Questions about the grid below.
1) Read off the entry in the bottom-left corner.
2) Read off the bottom entry of the column that holds the largest entry.
3) Read off the entry just left of 10.
4) Read off the top-right entry.
5) Read off the entry just right of 12.
6) Read off the third entry on the main diagonal.
7) Read off the entry just left of -7.
8) Read off the last entry, reading row by row.
[[-28 -11   4   1  14   5  -3  -7  13  30  13 -41]
 [ 12 -16 -13  13  24 -15  20   7  17   5 -16   1]
 [-16 -21   4  24  -5   9  -6 -17  -3  10  19 -19]]
1) -16
2) 10
3) -3
4) -41
5) -16
6) 4
7) -3
8) -19

Questions about the matrix below.
1) What is the entry just right of the centre entry?
2) What is the smallest entry?
3) What is the entry just right of the smallest entry?
4) What is the entry just left of the smallest entry?
5) What is the entry just right of 9?
array([[ 402,  204, -212,  -37,  362, -594,  362,   84, -483, -321,  105,
        -138, -285],
       [ 668,  195, -320,  -46,  457, -663,  329,  111, -536, -353,   85,
        -156, -290],
       [ 278,   27, -240,  -29,  229, -573,  185,    5, -398, -292,   35,
        -126, -238],
       [ 294,   64, -221,  -17,  240, -528,  141,   -3, -411, -262,    9,
        -162, -235],
       [ 378,  120, -253,  -14,  330, -493,  284,   42, -427, -303,   46,
        -146, -277],
       [ 489,  146, -162,  -51,  410, -723,  387,  202, -621, -361,  197,
        -184, -324],
       [ 459,  174, -207,  -41,  398, -675,  368,  131, -561, -342,  128,
        -182, -318],
       [ 238,   -7, -203,  -62,  162, -453,  127,   -5, -363, -263,   44,
        -128, -231],
       [ 295,  100, -240,  -63,  269, -601,  266,   30, -407, -285,   66,
        -117, -241],
       [ 218,  -50, -178,  -21,  148, -449,  121,  -45, -349, -281,   32,
        -130, -240],
       [ 334,  141, -244,  -24,  349, -571,  297,   91, -467, -335,   79,
        -148, -285],
       [ 267,  134, -258,   -5,  255, -523,  218,   15, -427, -261,   50,
        -138, -208],
       [ 538,  200, -180,   -8,  383, -746,  400,  148, -546, -384,  162,
        -185, -319],
       [ 230,    5, -221,  -31,  217, -485,  191,  -32, -367, -329,   35,
        -140, -251],
       [ 192,    6, -198,  -15,  224, -482,  148,  -37, -370, -265,   53,
        -139, -221]])
1) -5
2) -746
3) 400
4) 383
5) -162

array([[ 10,  22,  14,  23,  13,  18,  23,  -7,  11],
       [ 15,  11,   9,  38,   5,  28,   9,   8,  12],
       [  5,  21,  13, -33,  26, -18,  27,  15,   9],
       [ 14,  12,  35,  19,  12, -15, -35,  11,  11],
       [  7, -21,  -1,   1,  -1,  27,  29,  -2,   9],
       [ 22,  31,  13,  25,  21,  11,  20,  21,  13]])
Rows and columns are numbered from 1.
Which number is the entry just left of the largest entry?
A: 9
The entry at row 3, column 1 is 5
The entry in row 1 and column 3 -> 14
The entry at row 2, column 1 -> 15
Which number is the entry directly below the largest entry?
A: -33
The entry at row 1, column 1 is 10
Which number is the entry just left of -21?
A: 7
Which number is the entry directly above -2?
A: 11
The entry directly below 28 -> -18
The entry in the bottom-right corner -> 13
Which number is the entry at row 3, column 2?
A: 21
The bottom-left entry is 22
Which number is the entry directly above 29?
A: -35
The largest entry -> 38
Which number is the entry in row 1 and column 2?
A: 22
The entry directly above the largest entry: 23
Which number is the top-right entry?
A: 11
Which number is the entry just left of the smallest entry?
A: -15
Which number is the entry directly below 26?
A: 12
The entry just right of 8 -> 12
The bottom entry of the column that holds the smallest entry is 20

data =
 17   14    1  -16  -46   12    2  -13   19    0
  0   29    8   12    8   13    4   -7   22    1
 16  -11   14  -20    6  -10    2   -3   20   -1
Indices start at 1.
Report the entry in row 1 and column 3.
1
The entry at row 3, column 1: 16
Report the entry in row 1 and column 1.
17
Report the entry just left of -10.
6
Report the entry just left of 19.
-13
Report the entry at row 1, column 2.
14
Report the entry in row 2 and column 3.
8
Report the entry just left of 20.
-3
The entry just left of -20 is 14
Report the entry in the top-right corner.
0
Report the bottom-right entry.
-1

[[-13 -22   5 -14 -22  13  11]
 [  3  -2 -15 -17  24  20 -16]
 [-18  -9  23 -12  20 -18   2]
 [ 21  14  14   6 -13  26  23]
 [ 21  22   9  15  -9  13  20]
 [-14   2  -9  12 -10 -28   4]
 [-14   4 -10  18  -8 -39  -2]
 [ -2  13 -30  -2   5  13  11]
 [-13 -22   5 -14 -22  13  11]
 [-10   9   4   0  18 -17   9]]
Report the 2nd largest entry.
Answer: 24
Report the 4th entry from the end, reading row by row.
Answer: 0
The entry in the top-right corner is 11
Report the entry directly above 26.
Answer: -18
Report the first entry in reading order.
Answer: -13
The entry in the bottom-right corner: 9
The bottom entry of the column that holds the largest entry -> -17
The top entry of the column that holds the largest entry -> 13
The bottom-left entry is -10
The entry just left of the largest entry: -13
Report the largest entry in the last column.
Answer: 23
Report the 3rd smallest entry.
Answer: -28
The first entry of the largest entry's row is 21
Report the entry just left of the smallest entry.
Answer: -8
The entry directly below the largest entry is 13
The 3rd entry in reading order -> 5
Report the first entry of the smallest entry's row.
Answer: -14
Report the smallest entry in the first column.
Answer: -18
Report the last entry in the row that holds the smallest entry.
Answer: -2
The fifth entry, reading row by row -> -22
Report the maximum.
Answer: 26
The entry directly above 12 is 15
Report the entry just left of -16.
Answer: 20
The entry just left of -8 is 18
The fifth entry from the end, reading row by row is 4
The fourth entry, reading row by row -> -14

[[ 37 -18   4   1 -34  46]
 [ -6 -21 -49   5 -22  36]
 [ 16  15  50  22  10  44]
 [-20  -5  45  20  45 -16]
 [-42   5 -23 -45 -15 -32]
 [ 43 -37  47   1  44  14]
 [ 23   7  -6   6  -1  15]
 [-22 -38 -22 -13   9  30]
 [ 37  39  33 -22  -3 -20]
 [ -5  27  36  48 -49  38]
 [ 15  38  38  13 -15 -39]
 [-30  13  -9  37  41 -44]
 [ -4   6 -26  17 -26  -7]
 [-13  21  41  47  12  47]
 [  1 -40  29  -5  23  -3]]
The first entry, reading row by row -> 37
Report the fourth entry, reading row by row.
Answer: 1
The smallest entry in the first row is -34
Report the entry in the top-right corner.
Answer: 46
The entry directly above the largest entry is -49
Report the entry directly below -1.
Answer: 9
Report the entry just right of 7.
Answer: -6
Report the entry just left of the largest entry.
Answer: 15
Report the bottom entry of the column that holds the largest entry.
Answer: 29
The last entry, reading row by row: -3
The 2nd entry from the end, reading row by row is 23
The largest entry in the first column: 43
Report the 3rd-last entry, reading row by row.
Answer: -5
Report the smallest entry in the last row.
Answer: -40
Report the smallest entry in the last column.
Answer: -44
Report the first entry in the row that holds the largest entry.
Answer: 16
Report the entry directly above 27.
Answer: 39
The entry directly above -39 is 38
Report the last entry in the row that holds the largest entry.
Answer: 44
Report the bottom-left entry.
Answer: 1
Report the second entry on the main diagonal.
Answer: -21
The entry just right of 50 -> 22
Report the third entry on the main diagonal.
Answer: 50
The largest entry in the last column -> 47
